Below are the code and all the weights of a small trained network. Each question names an input and a target symbol and asks about switching units off, where a switched-off unit gives its printed mean instead of its output.

import numpy as np


def w(rows, s, z=0):
    codes = np.array(rows[::2]) - 128.0
    scale = np.full(codes.shape[1], s)
    scale[-1] = z or s
    return codes * scale


def norm(h):
    return h / np.sqrt((h * h).mean(-1, keepdims=True) + 1e-5)


def f(y):
    return np.maximum(y, 0)


def softmax(a):
    e = np.exp(a - a.max(-1, keepdims=True))
    return e / e.sum(-1, keepdims=True)


def log_softmax(a):
    a = a - a.max(-1, keepdims=True)
    return a - np.log(np.exp(a).sum(-1, keepdims=True))


def net(x, mask):
    ids = ['βεηθλμξπτφψω'.index(c) for c in x.split()]
    T = len(ids)
    res = E[ids] + P[:T]
    u = 0
    for l in range(2):
        q, k, v = (norm(res) @ M[l].T for M in (Q, K, V))
        z = softmax(np.where(np.tri(T) > 0, q @ k.T / 2**0.5, -1e9)) @ v
        res = res + np.where(mask[u], z, O[l][:, -1]) @ O[l][:, :-1]
        u += 1
        y = f(norm(res) @ A[l][:, :-1].T + A[l][:, -1])
        res = res + np.where(mask[u : u + 4], y, B[l][:, -1]) @ B[l][:, :-1]
        u += 4
    return log_softmax(norm(res)[-1] @ U[:, :-1].T + U[:, -1])


Q, K, V, O, A, B = {}, {}, {}, {}, {}, {}
E = w([
[124,67,122,68,179],'β',
[120,40,155,129,100],'ε',
[43,254,99,123,106],'η',
[131,131,142,106,40],'θ',
[134,131,105,86,111],'λ',
[198,92,89,112,92],'μ',
[140,196,147,112,125],'ξ',
[149,95,108,162,112],'π',
[56,165,128,84,112],'τ',
[184,130,120,151,147],'φ',
[172,178,168,123,172],'ψ',
[104,126,113,140,164],'ω',
],0.029)
P = w([
[113,198,185,140,200],'0',
[155,193,3,111,136],'1',
[134,168,148,126,211],'2',
[139,141,159,135,216],'3',
[152,131,33,116,143],'4',
[155,123,11,97,117],'5',
[128,135,69,128,154],'6',
[143,73,125,127,193],'7',
[165,48,110,93,161],'8',
[149,54,143,114,180],'9',
],0.0035)
Q[0] = w([
[100,147,69,55,232],'0.h1',
[198,183,144,251,138],'0.h1',
],0.014)
K[0] = w([
[60,140,83,80,233],'0.h1',
[172,220,105,251,125],'0.h1',
],0.013)
V[0] = w([
[175,66,111,231,1],'0.h1',
[118,206,116,195,180],'0.h1',
],0.0055)
O[0] = w([
[99,46,255,181,136,6],'0.h1',
[81,188,119,123,110,195],'0.h1',
],0.0094,0.0018)
A[0] = w([
[239,177,91,248,148,248],'0.n1',
[108,185,107,198,188,181],'0.n2',
[155,92,146,132,39,31],'0.n3',
[231,223,111,219,133,27],'0.n4',
],0.013,0.0011)
B[0] = w([
[183,7,254,141,204,242],'0.n1',
[129,151,50,167,159,216],'0.n2',
[89,234,151,104,108,194],'0.n3',
[66,55,240,179,172,254],'0.n4',
],0.013,0.0077)
Q[1] = w([
[5,122,122,189,62],'1.h1',
[136,65,162,208,232],'1.h1',
],0.023)
K[1] = w([
[4,154,144,189,82],'1.h1',
[133,72,203,140,195],'1.h1',
],0.026)
V[1] = w([
[254,182,81,131,86],'1.h1',
[212,114,148,134,178],'1.h1',
],0.013)
O[1] = w([
[193,80,218,166,180,1],'1.h1',
[5,190,142,149,149,174],'1.h1',
],0.012,0.0095)
A[1] = w([
[171,172,200,75,98,254],'1.n1',
[102,82,218,205,140,203],'1.n2',
[232,32,118,215,166,5],'1.n3',
[195,249,153,115,42,155],'1.n4',
],0.016,0.0017)
B[1] = w([
[152,128,135,88,206,174],'1.n1',
[197,178,78,127,80,250],'1.n2',
[59,138,158,8,138,156],'1.n3',
[157,25,137,214,96,195],'1.n4',
],0.016,0.011)
U = w([
[74,216,203,156,172,97],'β',
[158,56,115,107,102,255],'ε',
[225,208,164,153,215,24],'η',
[198,215,121,112,90,150],'θ',
[131,88,30,164,118,180],'λ',
[80,97,38,118,236,113],'μ',
[108,103,221,67,189,138],'ξ',
[120,125,111,11,189,82],'π',
[151,176,85,219,49,13],'τ',
[127,80,245,155,101,195],'φ',
[81,176,56,138,178,216],'ψ',
[21,74,161,87,30,42],'ω',
],0.012,0.0034)

Each question gives the input, a string of symbols that net reads in full, and the target symbol t.
The units are the heads (2 rows each of Q, K, V and O) and the neurons (one row each of A and B). Each row of codes is followed by its name. A weight is (code - 128) times the scale printed after its matrix; where a second scale follows, it is the last column's (O, A, B and U).
mask holds one flag per unit, layer by layer, with each layer's heads first. A switched-off unit (its flag False) gives its mean, the last column of its rows in O or B, instead of its output. The means were averaged over made-up inputs and are rounded, as every weight is.
A unit's drop is (log p(t) with every unit on - log p(t) with that unit switched off) / (log p(t) with every unit on - log p(t) with every unit switched off).
The circuit of an input: a set's keep is (log p(t) with only the set's units on - log p(t) with every unit switched off) / (log p(t) with every unit on - log p(t) with every unit switched off). Starting from all 10 units, units are removed one at a time, each time the one whose removal leaves the highest keep (on an exact tie, the one counted first), for as long as the keep stays at least 0.8.
units of the circuit, in order: the units of the circuit, biggest drop first
unit that matters most: the unit with the biggest drop
top k neurons in layer l: the k neurons of layer l with the biggest drops, biggest first
drop of u: that unit's drop, to one decimal
input η ε ε ξ, target ψ: units of the circuit, in order -> 1.h1
input ω ψ ω ε τ, target λ: top 2 neurons in layer 1 -> 1.n4; 1.n3
input π η π ξ ω μ, target η: top 2 neurons in layer 0 -> 0.n3; 0.n4
input τ π τ ξ τ ξ ξ ξ, target ψ: units of the circuit, in order -> 1.h1; 0.h1
input π μ ε π ω θ τ ξ φ, target φ: top 3 neurons in layer 0 -> 0.n1; 0.n4; 0.n2
input τ ω θ θ τ ψ μ, target η: top 3 neurons in layer 0 -> 0.n3; 0.n4; 0.n2
input β β μ ω η ε, target ω: top 2 neurons in layer 1 -> 1.n2; 1.n4
input ξ π ξ φ β ε, target ω: units of the circuit, in order -> 0.h1; 1.h1; 0.n1
input τ ξ θ ω ξ ξ π ξ ξ η, target τ: top 2 neurons in layer 0 -> 0.n1; 0.n2
input ξ π π π ξ ξ ω π, target τ: top 3 neurons in layer 1 -> 1.n2; 1.n3; 1.n1
input μ φ θ η β ψ, target β: top 2 neurons in layer 0 -> 0.n4; 0.n2
input ω ξ ξ π ε ξ π π ω, target ψ: top 2 neurons in layer 0 -> 0.n1; 0.n4
input ψ τ θ, target φ: top 2 neurons in layer 0 -> 0.n3; 0.n2
input ξ τ β ε ξ μ π, target θ: unit that matters most -> 1.n2
input π ξ ξ ξ τ, target ε: top 3 neurons in layer 0 -> 0.n4; 0.n1; 0.n2
input β β ξ φ η, target λ: drop of 0.n1 -> 0.1
input ε ξ η π θ, target ε: drop of 0.n3 -> -0.2
input π τ η ξ π η τ ξ μ, target θ: drop of 1.h1 -> 1.9
input τ φ π π ω φ π π τ ω, target ψ: drop of 0.n4 -> 0.1
input β η ω ξ ξ ξ τ ω π μ, target θ: top neuron in layer 0 -> 0.n1
